In the rows, zero is written as 100.
Each row of numbers belongs to one of the objects below and depends on some of the facts about them. Some rows are named. Which object is each other row?

How the objects are related:
q_104 {Φ=q_176, Π=a}
q_105 {Φ=q_800 q_989, Π=a, τ=q_776}
q_108 {Φ=q_176, Π=b}
q_114 {Φ=q_40, Π=b, τ=q_622}
q_146 {Φ=q_994 q_959, Π=c}
q_154 {Π=b, τ=q_337}
q_163 {Φ=q_691, Π=b, τ=q_18}
q_164 {Φ=q_114, Π=b, τ=q_175}
q_170 {Π=a, τ=q_800}
q_172 {Φ=q_176, Π=b, τ=q_656}
q_175 {Π=a, τ=q_863}
q_176 {Π=a}
q_18 {Φ=q_108 q_635 q_26, Π=a, τ=q_771}
q_182 {Φ=q_787, Π=b, τ=q_280}
q_198 {Π=a, τ=q_384}
q_208 {Φ=q_378 q_337 q_3 q_104, Π=a, τ=q_78}
q_214 {Φ=q_108 q_176, Π=a, τ=q_263}
q_215 {Φ=q_367 q_176, Π=a, τ=q_635}
q_217 {Π=a, τ=q_482}
q_229 {Π=a, τ=q_611}
q_23 {Φ=q_657, Π=a, τ=q_949}
q_232 {Φ=q_40 q_718, Π=a}
q_244 {Φ=q_282 q_146, Π=a}
q_253 {Φ=q_229 q_744 q_26 q_796, Π=a}
q_26 {Π=a}
q_263 {Φ=q_176, Π=c, τ=q_604}
q_265 {Φ=q_108 q_176, Π=a}
q_275 {Π=c, τ=q_536}
q_276 {Π=a, τ=q_802}
q_280 {Π=a, τ=q_217}
q_282 {Φ=q_176, Π=a}
q_292 {Φ=q_282 q_384 q_176, Π=a, τ=q_377}
q_3 {Φ=q_176 q_959, Π=a, τ=q_493}
q_30 {Φ=q_367 q_176, Π=a}
q_306 {Π=a, τ=q_792}
q_308 {Φ=q_18, Π=a}
q_313 {Φ=q_176, Π=a}
q_318 {Φ=q_959, Π=a}
q_326 {Π=a, τ=q_374}
q_332 {Φ=q_40, Π=a, τ=q_672}
q_337 {Π=b, τ=q_306}
q_339 {Π=b, τ=q_589}
q_34 {Π=a, τ=q_265}
q_341 {Π=a, τ=q_884}
q_345 {Φ=q_360, Π=c, τ=q_90}
q_349 {Π=a, τ=q_829}
q_360 {Φ=q_585, Π=c}
q_364 {Π=a, τ=q_276}
q_367 {Φ=q_40 q_176, Π=c, τ=q_900}
q_368 {Φ=q_176 q_727, Π=a}
q_374 {Π=a, τ=q_964}
q_375 {Π=b, τ=q_987}
q_377 {Π=c, τ=q_857}
q_378 {Φ=q_865, Π=a}
q_384 {Φ=q_628 q_229, Π=a, τ=q_232}
q_391 {Π=a, τ=q_182}
q_40 {Φ=q_176, Π=a}
q_405 {Φ=q_176, Π=c}
q_408 {Φ=q_859 q_164, Π=b, τ=q_339}
q_428 {Π=c, τ=q_756}
q_44 {Φ=q_108 q_40 q_994, Π=a, τ=q_367}
q_441 {Φ=q_176, Π=a, τ=q_667}
q_447 {Π=a, τ=q_573}
q_474 {Φ=q_8, Π=b, τ=q_93}
q_479 {Φ=q_367, Π=c, τ=q_94}
q_480 {Π=a, τ=q_364}
q_482 {Π=b, τ=q_727}
q_483 {Π=b, τ=q_488}
q_487 {Φ=q_744 q_163, Π=a, τ=q_731}
q_488 {Π=a, τ=q_428}
q_493 {Φ=q_586, Π=a}
q_507 {Φ=q_253, Π=a, τ=q_89}
q_510 {Φ=q_635, Π=a, τ=q_908}
q_521 {Φ=q_164 q_510, Π=c}
q_531 {Φ=q_108, Π=a}
q_536 {Π=a, τ=q_845}
q_546 {Φ=q_640, Π=b}
q_573 {Φ=q_510, Π=a, τ=q_971}
q_585 {Φ=q_163 q_884, Π=a}
q_586 {Φ=q_691 q_176, Π=a}
q_589 {Π=c}
q_598 {Π=c, τ=q_956}
q_604 {Φ=q_40 q_215 q_176 q_959, Π=c, τ=q_172}
q_611 {Φ=q_727, Π=a, τ=q_154}
q_622 {Π=c}
q_624 {Φ=q_176 q_172, Π=b, τ=q_982}
q_628 {Φ=q_176, Π=c}
q_635 {Φ=q_176 q_718, Π=b, τ=q_483}
q_640 {Φ=q_769, Π=a, τ=q_170}
q_656 {Φ=q_908 q_90, Π=c}
q_657 {Φ=q_531 q_769 q_727, Π=a, τ=q_994}
q_667 {Φ=q_108 q_884, Π=c, τ=q_345}
q_672 {Φ=q_318, Π=b, τ=q_164}
q_679 {Π=c, τ=q_978}
q_690 {Φ=q_176, Π=b}
q_691 {Φ=q_108, Π=a}
q_707 {Π=c, τ=q_349}
q_717 {Π=b, τ=q_405}
q_718 {Φ=q_108 q_959, Π=a}
q_725 {Φ=q_229, Π=b}
q_727 {Φ=q_176, Π=c}
q_729 {Φ=q_744 q_727, Π=b, τ=q_3}
q_731 {Π=a, τ=q_480}
q_744 {Π=a}
q_756 {Φ=q_108 q_176, Π=b, τ=q_892}
q_759 {Π=b, τ=q_707}
q_760 {Φ=q_796 q_90, Π=a, τ=q_624}
q_769 {Π=b}
q_771 {Π=a, τ=q_375}
q_776 {Φ=q_229, Π=a}
q_78 {Π=a, τ=q_640}
q_786 {Φ=q_367 q_865, Π=b, τ=q_34}
q_787 {Φ=q_367 q_176, Π=b, τ=q_229}
q_792 {Π=a, τ=q_215}
q_796 {Π=a}
q_8 {Π=b, τ=q_717}
q_800 {Φ=q_989, Π=a, τ=q_787}
q_802 {Π=b, τ=q_105}
q_821 {Φ=q_40, Π=a, τ=q_441}
q_824 {Π=b, τ=q_865}
q_829 {Π=b, τ=q_657}
q_845 {Φ=q_40 q_482 q_959, Π=c, τ=q_679}
q_851 {Π=a, τ=q_99}
q_857 {Π=c}
q_859 {Π=a, τ=q_214}
q_863 {Π=c, τ=q_391}
q_865 {Π=a, τ=q_292}
q_873 {Φ=q_44 q_214, Π=a}
q_883 {Φ=q_787, Π=b}
q_884 {Π=b, τ=q_368}
q_89 {Φ=q_744 q_26, Π=a, τ=q_30}
q_892 {Π=a, τ=q_163}
q_90 {Π=c, τ=q_318}
q_900 {Π=a}
q_908 {Φ=q_865, Π=a, τ=q_759}
q_93 {Φ=q_90, Π=a, τ=q_114}
q_94 {Π=a, τ=q_253}
q_949 {Φ=q_89, Π=a, τ=q_546}
q_956 {Π=a, τ=q_824}
q_959 {Φ=q_176, Π=c, τ=q_487}
q_964 {Π=c}
q_971 {Φ=q_744 q_718, Π=a, τ=q_326}
q_978 {Φ=q_883 q_108, Π=b}
q_982 {Π=c, τ=q_275}
q_987 {Π=c}
q_989 {Φ=q_176, Π=a}
q_99 {Φ=q_176, Π=b, τ=q_447}
q_994 {Φ=q_744, Π=a, τ=q_851}

Some rows with their names:
q_729: 98,98,99,96,100,100,98,112,90,99,109,96,94,109,108,101,94,91,95,94,99,95,92,95,95,116,102,117,103,106,96,96,104,87,96,96
q_863: 125,99,102,96,97,112,96,110,100,108,94,96,101,93,102,111,89,133,104,92,117,104,105,94,110,99,91,101,91,96,103,118,103,90,102,94
q_175: 117,100,101,97,98,110,97,105,108,107,93,92,97,92,118,103,91,126,104,93,114,119,106,95,108,98,91,105,91,94,97,115,99,87,109,92
q_164: 114,110,100,111,98,92,96,118,91,101,103,110,110,96,129,110,92,112,112,91,104,94,94,93,96,104,93,111,93,97,96,115,100,86,107,93
q_672: 112,104,99,103,98,101,96,121,91,101,101,107,101,95,122,108,92,110,112,92,107,95,94,94,98,111,94,116,93,97,96,104,102,87,105,94
q_884: 100,99,99,96,100,101,101,92,113,100,97,85,105,95,89,102,93,96,93,95,97,94,101,97,100,99,95,116,93,95,97,98,109,112,97,97
q_800: 96,98,100,103,98,87,107,117,107,96,128,85,96,133,90,97,121,107,120,94,109,114,93,94,108,99,93,88,112,97,95,94,96,125,111,96
q_170: 96,97,99,96,99,89,108,102,119,96,114,83,106,124,88,96,111,106,111,95,107,122,100,96,116,98,91,88,94,96,96,94,96,143,112,100
q_441: 97,105,101,102,99,98,97,111,92,96,95,106,92,94,111,97,102,92,108,115,98,104,93,96,103,99,110,91,109,101,108,98,97,100,107,93
q_377: 103,98,100,96,99,103,100,93,105,99,98,86,93,98,88,102,95,99,92,95,97,95,93,110,101,98,95,98,92,96,108,106,106,110,97,106
q_964: 97,98,99,95,99,118,98,92,92,103,93,90,121,94,88,98,94,112,92,99,97,93,99,96,94,98,94,94,94,96,104,98,103,110,94,102
q_78: 95,97,100,95,100,90,106,99,117,96,110,83,105,117,88,97,107,103,104,96,104,118,96,96,114,98,93,89,93,95,96,95,97,133,109,98
q_635: 104,101,98,96,101,88,97,108,91,96,96,102,90,93,107,96,107,95,135,96,97,95,138,95,94,99,115,115,103,123,96,95,96,121,95,101
q_987: 115,98,99,94,101,94,96,91,102,103,94,95,91,91,89,100,94,107,93,97,97,95,130,110,94,96,101,108,91,103,108,99,98,100,93,117
q_229: 96,96,99,95,99,89,104,103,119,96,116,83,101,126,87,96,117,110,115,95,110,123,108,96,112,98,92,89,94,96,95,94,95,141,103,105
q_589: 105,98,100,95,100,103,99,93,103,101,95,87,100,96,89,103,94,103,93,95,98,96,97,103,101,98,95,97,92,96,106,99,103,108,96,103
q_792: 104,97,99,95,100,89,97,92,118,97,97,85,92,100,89,96,111,108,114,95,100,113,138,101,96,96,94,98,92,97,95,95,96,128,95,115
q_263: 96,101,103,97,98,100,98,115,91,97,97,108,91,97,94,96,95,94,107,111,98,95,92,95,104,102,113,89,105,111,121,98,100,110,98,93
q_507: 97,99,100,102,100,97,98,100,94,100,104,104,93,105,107,98,101,95,93,96,103,100,93,96,95,99,96,95,103,97,96,98,97,86,96,97
q_771: 111,99,99,95,104,90,96,90,111,103,93,95,90,91,108,97,95,102,93,101,97,99,142,118,93,95,102,115,91,98,97,98,96,88,94,115
q_44: 96,99,98,107,98,91,106,93,91,96,97,118,94,97,88,97,95,90,100,103,99,94,93,96,94,98,96,101,101,96,94,110,95,86,117,112

Which object is each row?
No name comes twice in this set of rows, the named rows included.
94,113,99,95,99,126,98,101,88,97,93,109,128,92,121,96,112,106,98,117,94,93,93,92,94,107,95,101,129,97,105,95,106,114,94,93 | q_99
110,112,97,96,103,90,97,95,92,96,93,120,88,91,103,97,94,95,124,106,97,93,144,94,93,97,129,126,98,124,97,95,96,107,93,102 | q_756
113,100,98,98,104,90,96,92,97,100,93,126,88,91,99,97,95,98,100,99,97,94,127,96,92,96,118,116,94,112,96,97,96,85,95,120 | q_18
104,108,100,112,97,90,96,104,90,97,96,115,113,97,123,100,93,99,112,93,111,99,94,96,95,98,93,96,93,97,96,128,96,85,122,95 | q_332
96,99,100,105,99,91,98,93,92,97,100,110,103,102,103,97,99,91,98,96,99,95,94,101,94,98,97,98,98,96,96,111,97,85,108,109 | q_232
97,99,99,97,98,92,98,107,90,96,100,110,97,103,91,97,95,91,104,105,101,95,93,98,97,101,107,92,99,109,110,114,97,99,107,101 | q_604
97,98,99,93,99,127,99,92,90,104,93,90,133,93,88,97,100,118,91,103,97,93,95,95,94,98,92,92,97,95,103,96,103,114,94,99 | q_707
115,98,98,94,106,90,96,91,112,103,93,94,90,91,109,96,97,105,96,99,97,100,154,117,93,95,105,116,91,102,97,98,96,92,92,121 | q_892
111,99,98,94,104,91,97,92,109,102,94,89,92,92,103,99,93,97,93,95,97,95,140,108,93,96,107,129,92,102,97,98,104,100,92,109 | q_375
96,98,99,96,100,88,102,116,104,96,123,85,92,129,92,97,123,107,127,93,112,114,97,95,103,98,94,88,109,100,95,94,95,124,104,102 | q_611
112,98,99,94,104,89,97,92,113,97,95,85,93,93,97,97,96,104,109,95,97,96,155,100,94,97,99,124,92,105,97,95,98,121,93,118 | q_483
114,100,100,95,98,106,97,106,107,104,94,87,110,93,108,108,91,114,102,93,101,104,109,94,107,103,92,122,91,96,97,112,109,95,101,94 | q_482

The same objects again, as new rows of numbers:
Known rows:
q_731: 118,89,148,65,93,110,57,103,57,93,125,139,80,100
q_845: 64,120,69,154,96,139,87,131,105,89,112,87,115,157
q_640: 116,76,75,94,138,78,140,121,92,70,148,101,124,83
q_536: 104,74,86,132,66,134,99,146,116,85,89,97,104,141
q_760: 85,97,82,122,89,110,109,153,110,95,99,113,111,130
q_971: 128,123,97,113,94,85,106,62,123,123,110,156,136,84
q_108: 76,87,132,106,116,77,89,96,111,141,92,66,121,112
q_214: 76,82,114,90,99,80,101,112,111,133,107,99,112,137
q_851: 156,103,119,123,71,78,108,38,118,109,110,140,107,76
q_282: 95,100,101,81,83,66,89,105,95,117,99,87,123,115
q_339: 114,97,118,118,103,119,87,102,106,89,81,83,92,84
q_341: 117,85,101,95,88,107,100,102,103,84,102,107,90,106
q_337: 124,50,79,110,139,110,125,85,82,74,103,64,106,45
q_510: 110,114,103,111,98,79,117,93,110,112,112,137,108,93
q_345: 79,129,103,112,100,122,110,115,87,99,111,94,104,116
q_994: 139,132,94,115,93,88,105,54,128,129,112,165,150,76
q_787: 115,78,87,112,145,56,127,115,71,76,133,43,130,62
q_802: 117,99,166,87,113,123,43,103,54,95,108,118,80,79
q_883: 90,114,111,124,118,94,102,123,101,102,87,94,91,83
q_521: 81,131,103,110,108,114,115,103,86,97,112,100,102,104
q_679: 94,102,99,139,75,154,105,126,101,83,95,79,107,138

Rows to name:
No name comes twice in this set of rows, the named rows included.
113,83,102,104,81,117,96,116,106,84,98,106,92,118 | q_956
93,108,97,104,99,80,119,130,95,94,104,116,81,100 | q_378
92,100,89,85,92,79,81,105,103,116,104,98,126,122 | q_3
89,101,78,101,97,56,61,91,95,107,116,85,108,132 | q_40
113,41,55,83,111,103,130,76,77,88,103,91,91,64 | q_792
73,84,94,95,122,102,96,97,124,124,116,126,106,127 | q_718
96,112,131,68,105,98,69,120,60,108,122,151,92,98 | q_776
150,102,117,122,75,81,108,48,113,105,110,136,102,80 | q_349
90,101,95,97,83,87,93,132,97,108,99,100,116,125 | q_292
143,110,129,142,94,99,94,58,115,103,89,107,106,66 | q_759

